Each row is followed by its class.
[ 152   60  111  -39  133   43   22   19   72 -250 -194  105  -72   96
  132    8   10  -18  -63  -10  226 -216  107  191  124   28    7   33
 -103   74 -300  -34  148] => q_483
[   7 -388 -117  -96 -131  -24   25  -18 -408  419 -287  219  -85  -83
  135  -65 -333 -387 -174  220  375 -109   93  191  266   30  170  569
 -298  -21  120  227  -28] => q_116
[ 207   36  -28  152 -250  154 -158  174  174 -176 -335  -46  136  -56
  -49 -225  110  410  497 -293   -2 -193 -120  359 -177 -899  119 -153
  211 -177   61  125 -282] => q_289
[  43   50  170   22   54  201   -8 -173  -81   65  301   20  145   56
 -209    1  105  -43   69  -40  186   65  102  107   21 -161  -35 -171
    7   96  -28   18 -115] => q_147
[-143 -455  165 -217  -57  -75  -50 -120 -265 -108  577 -277  123  139
 -252    0 -183   30  276 -342  272  625  -16  -86 -299   74 -183 -332
   61  140  178   74   -7] => q_289
[ 137  330  213  164  -23   66 -248 -409  -94 -176  174  -67  120  242
  -84   -7  232 -181  461   50   77 -157 -192  275  -76   70  -95 -129
  209  -10 -357 -523 -162] => q_768
[-107  -65 -147 -236 -165 -189 -213 -170   65 -151 -453  107   61  202
  129   25  -75  399   21   61 -140 -478   73  176  248  -30   43  267
   44  230  237   82  229] => q_366
[-617  -77  -85   42 -280 -352   70 -140  -13  -16  -48   70   48   -7
  230   33   59 -350 -147   90  306  145  333  -83  194  251  291    4
 -187  -25   30 -150  282] => q_121
[  73  -82 -261 -125  -36 -103 -216   32  154 -150 -235  -31  -34 -102
   39   25  -58  348  -31  -40 -153  -92 -105   27 -136 -240 -137    3
   67   67  104  -57 -112] => q_768
[-132   49   22   56    7  409   67  281   49 -327   50  -92   10  298
   99 -184 -211   11  418   94  400  345 -134   -1 -244 -156  399 -122
  -58  -79 -132   -2  -27] => q_768
[ -68  351   48  -56  146   31 -289 -355  168 -109 -225  193  249   93
   48   92  317  152 -253  163 -155 -220  -57   69  -34  161 -351   66
   -8  183   30 -432  355] => q_147
[-138 -302   28 -222  148  -47  -41  -99 -311   13 -205   20 -106   75
   -6  159   -2  -93  -21  -46  -69 -362  193  250  149  184  -53  197
  102  193  266   82  189] => q_13
[ -18 -140   -8  101 -549 -538 -147 -353  -89  232   77   -1  -10  297
 -313 -118 -266  -42  452  202  287  163 -146  401  157 -251  245  140
   15  -74 -490  144 -795] => q_121
[  99  -31 -177 -101 -280  -39 -464  -61  -92  -18 -221  157    1   73
   63  -93  -65  297  109   66   70  -49   26  221  133 -143  226  130
 -144  122  184  123 -191] => q_13
[-352  248  -68  189 -168 -166   99   70 -432  346  504 -318   47  -82
 -325 -174   67 -378 -117 -317  309  522  148 -339  -21  313  247 -237
 -160   -7 -301 -264  -18] => q_768
[  73   -9 -100   56  154  257    3  277    2  134 -250  -68 -135  -23
  -13  161  -22   40  -21  107 -409 -132  129   36   23  101  167  120
  102 -114  -99   37 -282] => q_116
[ 134   81  275 -226 -126 -103    1 -515  -40  382 -283   38  511  530
  407   25   22  125  139  173  255  -82 -214  304  311  -22 -169  229
 -255 -267 -126 -391   34] => q_143
[ -50  248   35    2 -197 -107  277  -17 -480  353    2  -58  392   92
 -226 -293  222  -40 -181 -201  257 -307  212  -15  145   22   80  118
  -20  243 -118 -172  108] => q_13
[-231 -343  200   11  -25  -96   61 -196 -177  232  -79 -140   79  264
  -49 -113 -127   44   64 -453   49  -14   59   96  137 -264  -86  237
 -117 -227 -140  270   45] => q_289
[-104  -68  -91 -275   -3   -5 -160  181  -24   69 -330   16  -51   51
   46  169 -204  111  195   75 -199  -93   73  164  322  124  226  310
 -117   20  333  -19 -206] => q_768
[-236  -96 -161  -18 -221 -387 -256 -198   54 -318 -182  158  171  212
  460  105  218   83  153  152  -77  -45   78   77  472  418  456  -16
  -88 -184 -607 -340   52] => q_580
[-208 -308    1  -73   56   76   38   77  -32   44  -26 -136 -155   62
 -173  -11  -10  101  119 -235 -153  -15  -15  125 -103 -277  -22 -145
   20   -7  452  232  -52] => q_580
[ 584  326 -133   86   -8  294 -359  -78  259 -577  141   67   31  164
  194 -268  192  275  262 -169  -96 -199 -208  112  -62 -351  212 -184
  -12  -23 -202  -75  -99] => q_121
[-101 -233   97   23  194   -3  174   47 -107  219 -142  -44   65  124
    1  145    7  -73   -7 -225  -24   10  262   -4  189  -43  154   35
    8 -260 -137  349   27] => q_289
[ -68 -290 -225  -84 -314 -442 -115   11 -336  146 -339 -152  -79 -279
  651   61  189  -79  -46   66 -182 -110  108  -31   99  433   27  199
  164 -130 -147 -289  -59] => q_116
[ 354 -163 -103  241 -173  326  -52 -130  129  -63  112  -34 -239 -231
  121  -38 -371  -23 -152  165  245  -68    4 -428   26 -104   80 -233
 -288  -43 -241  219  227] => q_121
[  49  -78 -140   73  174  240 -180  223  260 -105 -514 -114 -249 -266
   11   -4   97  275 -250 -204 -231  -17  155 -209 -297 -309  -79    1
   21  -72  245  153   80] => q_121
[-126   21  -38   -4  -69 -130   29 -184 -137  345 -165    8  -14  153
 -228   -8   15  166 -162  147  -68 -136  -54  -12  151  -16  -43  -51
 -182   52  -33 -141   58] => q_116
[ 378    3  295   31   76  -44  -70   27   80  -50   43   63  -32   66
  -18   24   62  -71  263  -35  135  146 -172  564 -186 -177  -52   57
   24 -122 -121  172 -258] => q_369
[ -88  344  295 -102  -25 -262   13 -380  -23   15 -152  131  464  573
  108   50  113   53  122   64  129   55 -146  379  113  200 -128   92
 -128  -33 -681  -97  248] => q_267
[ 134   12  143   72  -73   -4 -210 -229 -151   67 -210   66  155  368
    9  -57  -52   82  281  -32  183   19   21  311  -77 -158   10  106
   38  -94 -507  -26 -274] => q_366
[-354  -69   91  -59  171   -8  166 -206   29   81   94    2   31  300
 -113    6   78    6  -65 -124  -42 -208  -52   92  122 -134 -140  -50
 -169   -1  121  232  113] => q_483
[-183 -213  -68 -250  149  -51  -71   66  -11  -25  312  -17  183   27
  -97   75  -23  127 -142 -248   25  166    2  129    9   -5  -59  155
 -163  114  386  144  -10] => q_366
[-263 -334  171  348  -80   14  250 -315 -228  483  205 -140   62   90
   10    8  188 -356  153  176  307  345   47 -190   47  -84  202 -309
  119 -506 -257 -302 -204] => q_580
[ 159  371  119  187  203  -22 -129  -77  -14   10  176  -27   -3  170
 -378   70  110   46   75  -43  120  143 -172   72 -192  -41  -10 -270
  -92  -29 -175 -141  130] => q_116
[-739   50 -229  215   88  -96  244  134  -35  151 -110 -238 -365 -189
 -284   63   54 -159 -250 -201 -286 -339  311 -369   25  -41   83  -87
  -48   23  222   42  105] => q_143
[ -10 -292   74  111   86  192  -12  -24   58 -352  477  119   61   67
 -108   -1   72  160    8 -222   72   -7  -11  147  143 -132  219 -285
 -111    3 -277  356  218] => q_267
[ 153  195  362  163  -15  -48   99 -300 -402  243  467   40  360  353
  112   57  324 -105  545  -47 -138 -175 -112  462  -46 -201    6 -125
  -74 -190 -254  -58 -264] => q_116
[-274  549  104  232  172  171   66  146 -195 -132  -77  -52   27   61
  -32   71  310 -488  303   93  224  247  131   86 -172  262  228 -466
  308  -82 -479 -573  170] => q_289
[-444  384  116  155  164    2  -73 -124  132  219 -511  156  145  279
   23  194  212 -107  -31  142  -44 -100  178  200   72   -4   37  121
  -91 -212  -85 -271   20] => q_768
[-414 -162  116  214   29 -313  164 -446  192  193   73   33  118  -14
   -6   50  535  113 -527 -144   26 -190  249 -208  447  -89   22 -178
 -243 -263   -8 -388  342] => q_143
[-145 -125   48  -45  628  238  -38  -97  210  278 -468  -95 -252  197
 -143  412 -162   14 -556  277 -155   38   14   64  -71  254 -356  300
   47 -112 -265  -33  133] => q_147
[ -58   12  -91  172 -190  -99 -180 -185 -142   16   33  -16  128  232
 -178 -210  155  329   53 -271  133 -122  132   49 -196 -376   59 -264
   63   48  -83 -160  -58] => q_369
[ -73  464  210  262   53  317  174  191  253 -252   31   16 -308 -234
 -352   20 -175   14   53  185  -82  -49  120 -304 -219 -137   55 -211
   38  270  171  181  353] => q_143
[-407 -205 -237 -268  -77 -274   29  283  263 -267 -156   67 -199  -61
   30  150 -408  371 -447   94 -165 -286  113  -15  274  256  100  365
 -292  389  483   81  472] => q_768
[-260  198   63   32 -285 -304 -208 -264  -60  321 -259   22  141  424
 -148  -55  -81  259   -7  159  488  497   84  102   29  -97  222  -87
 -137  -58 -189 -239    3] => q_143
[ 176  254  -37    7  149  243 -128  -48  -83   -3  -61   30  132   81
 -230 -115  139   16  -66  -30  419  -92  -44  228  -67 -277  -61  -57
  -30  149  -48  -91  -13] => q_289
[ 165   87   65 -120 -409  -68    8  -69 -364  125  129  -14  480  185
  276 -195   37  -52  350 -150  155   97  103  183  -49  -14  105   -5
  156   21  -79  -73 -224] => q_13
[-185  350  130   50 -174 -209   60 -373 -175   58 -102  -68  242  223
  -95  -28  179 -343  517  333  244  155 -167   93    3   35  146  -51
  -80  -88 -484 -426  -84] => q_580
[ -32  -27 -322  -74 -314 -449  -62  263 -195   31    7 -190 -299 -206
  -83   80 -524 -226  182  150  -32  241  -86  -60 -287  347   21  202
  214  188  -92  258 -351] => q_267
[-316 -146 -300 -193 -400 -615 -135  -83 -226  233 -178  129  171  175
  249  -75  -67  152 -125   68 -105   67  164  -40  209  249  194  289
  -58   43   93 -212 -161] => q_483
[-194 -160  -86  -23   60  -84   48  -45 -340  126  100 -168 -332   -3
  -83  183 -138 -499  195   19  -39 -175  140  160  148  239  101   80
   51    4  -78   68 -266] => q_116
[  35 -683   51  -55  -34    6  127   79  162   13  -14  -47 -231 -402
  279  177 -276 -305  -63  205   92  315   83 -117  124  182 -194  105
  133 -240 -277   36 -540] => q_289
[-308  141   10  103  265  126   -3   87  198   -8  -91   62  -66    2
 -116   22   96  -65 -150 -205   86  -80   89   19  100 -206   61   83
 -235 -111  176  200   97] => q_366
[  59 -107   19  231  405  798  -50  109  144 -190  -11  -79   -5 -254
 -139   63  390  107 -318 -218  -63 -189  156 -190 -276 -176 -210 -512
  161  -40  210 -396  335] => q_267
[-147  481 -181   65  -94   79 -320   60  158 -303   68  200  111  -95
  -68   13   -8   -9 -183  110    4  -68  -23  -20   96  294  159   96
 -392  246   -4 -244  342] => q_267
[  35  245   90 -110 -129  -58  -91 -132  -57  -90   -2   77  524  304
   23 -212  438  397  312 -121   61  323 -181   71 -275 -296   48 -409
   50   -7  139 -127  190] => q_116
[ 236  -39  -34  -28   60  243 -236  -33  -41 -289   54   48   79  -90
  189   53  153  -23   92   26  -41 -304   -8  244  -14  102  -20   90
  103  136 -119  -33  -42] => q_147
[-223 -269  265  221  446   45  308   55  133  -48  400  -77  -12   32
 -418   61  273  -13   79 -270 -102  248  -42 -133 -416 -402 -155 -311
  136 -224  353  165  -38] => q_289
[-327  -48 -163 -313   10 -295  238  167   19 -258   46   27 -296 -210
  186  151 -193 -213  174  370  -88  -25  -22  -31  206  182  124  254
  -83  224  172  293 -118] => q_267
[-362   37   89  170   99  -30  114 -120  -96  133 -171   77   -5  113
 -161  128  -36  -16 -157  241 -229  127 -116 -214 -124  319  -36 -238
   59  -37 -367  -65  642] => q_13
[ 126  184  -17  -54 -247 -232 -229   -7 -163   83 -309   19  154  266
 -101 -158  -45  387   94 -281   47 -116  154  120  119 -145  193   98
 -163  111  -40   -7   18] => q_580
[-150  109  -60   84 -244 -414   39 -246  273   49 -333  127   78  -49
  467   96    7 -147 -304  299  100   14  160 -159  227  273   -4  186
 -124 -203 -477 -258   28] => q_143
[-179 -366   45  -28    8 -103  -55 -282 -104   64   96 -180   40   40
  -57  145  110  109  140  -45  -36 -135  -55   84  -97 -105 -333 -157
  173   -7   31 -179 -260] => q_580
[ 330 -426  372 -314  122  294   42  -87  494 -543 -104  302  228  -91
  300   59   -9  515  144  147 -432 -347 -179 -188  126  -22 -418  165
   57  163  553  196  179] => q_580
[ -77 -198  162 -278  117  148  199  276   46  -84  -63 -121 -205 -141
  218  237  -43 -433  107  103 -335  227  138  195  144  559  110   96
  106  -36  123    1 -128] => q_143
[ 130 -468  159 -204    1  -46 -119 -293  -75  303  182  -67  224  189
  -29   98  -53  281  -44  -94   22   55 -249  151  179   66 -338  -16
  -58 -100   55  -11 -158] => q_483
[-276  -63   48  -78  267  -44  -39  -49   16   93  124  -88 -251  186
  -76  157 -146 -534  -74  214  172  662 -145   71  117  541  188  146
 -123 -217 -132 -185    6] => q_580
[-141 -123  121  192  132 -222  164 -306  405   13  193  -80  -23 -105
 -156   38  181  218 -275 -209  -41 -165   90 -398  -41 -457 -397  -86
 -224 -161  177  -69 -162] => q_768
[ -90 -128   96   62  210  395   10 -362   26  348   44   29   64 -144
  269  317  185   54 -618  291 -244 -463  271 -364  511  382 -238  136
 -338  -59  120 -442  279] => q_267
[-127  -50   82  258  357  100  230    5   87  490 -131 -155 -249 -353
 -114  201   45 -859 -305 -118 -126  349  263 -363   36  262 -147  116
  179 -559 -282  -34 -326] => q_483
[ 109 -270  169  -78  257  196  190  -34  301  -28  134  -57 -338 -173
 -434 -185 -173   -1 -218   17  266  175 -341 -224 -117 -258 -354   63
 -301  111  210  662  -52] => q_369
[-178  -45   55   36  168  -23  115 -128 -224  117  103 -202 -176  -37
  -99  132  102 -434   93  -45   66  -83   32  226 -120   -5 -103  -35
  127   -9  -21   28  -40] => q_121
[-581 -244   52  132  305  162  103   13    3  123   21   11   23  122
 -311   89   85    0   14    2  -20  174  -64 -145  -98  -98  -16 -197
  144 -201  112 -155   38] => q_483
[ -73  -76  -18 -100  370  265 -228  192   52  -58 -137 -161 -297 -140
  142  443 -125 -306 -187  330 -382  220  -92  140   -2  824  -60  269
   31  -45 -154 -239  129] => q_289
[ -44   88  115  110 -104  200   19 -298   76  -15  137  165   39    0
  310  105   18 -265   84  484  -34   54  -27  -80   96  226    3 -173
  -57  -83 -238 -295  -31] => q_143
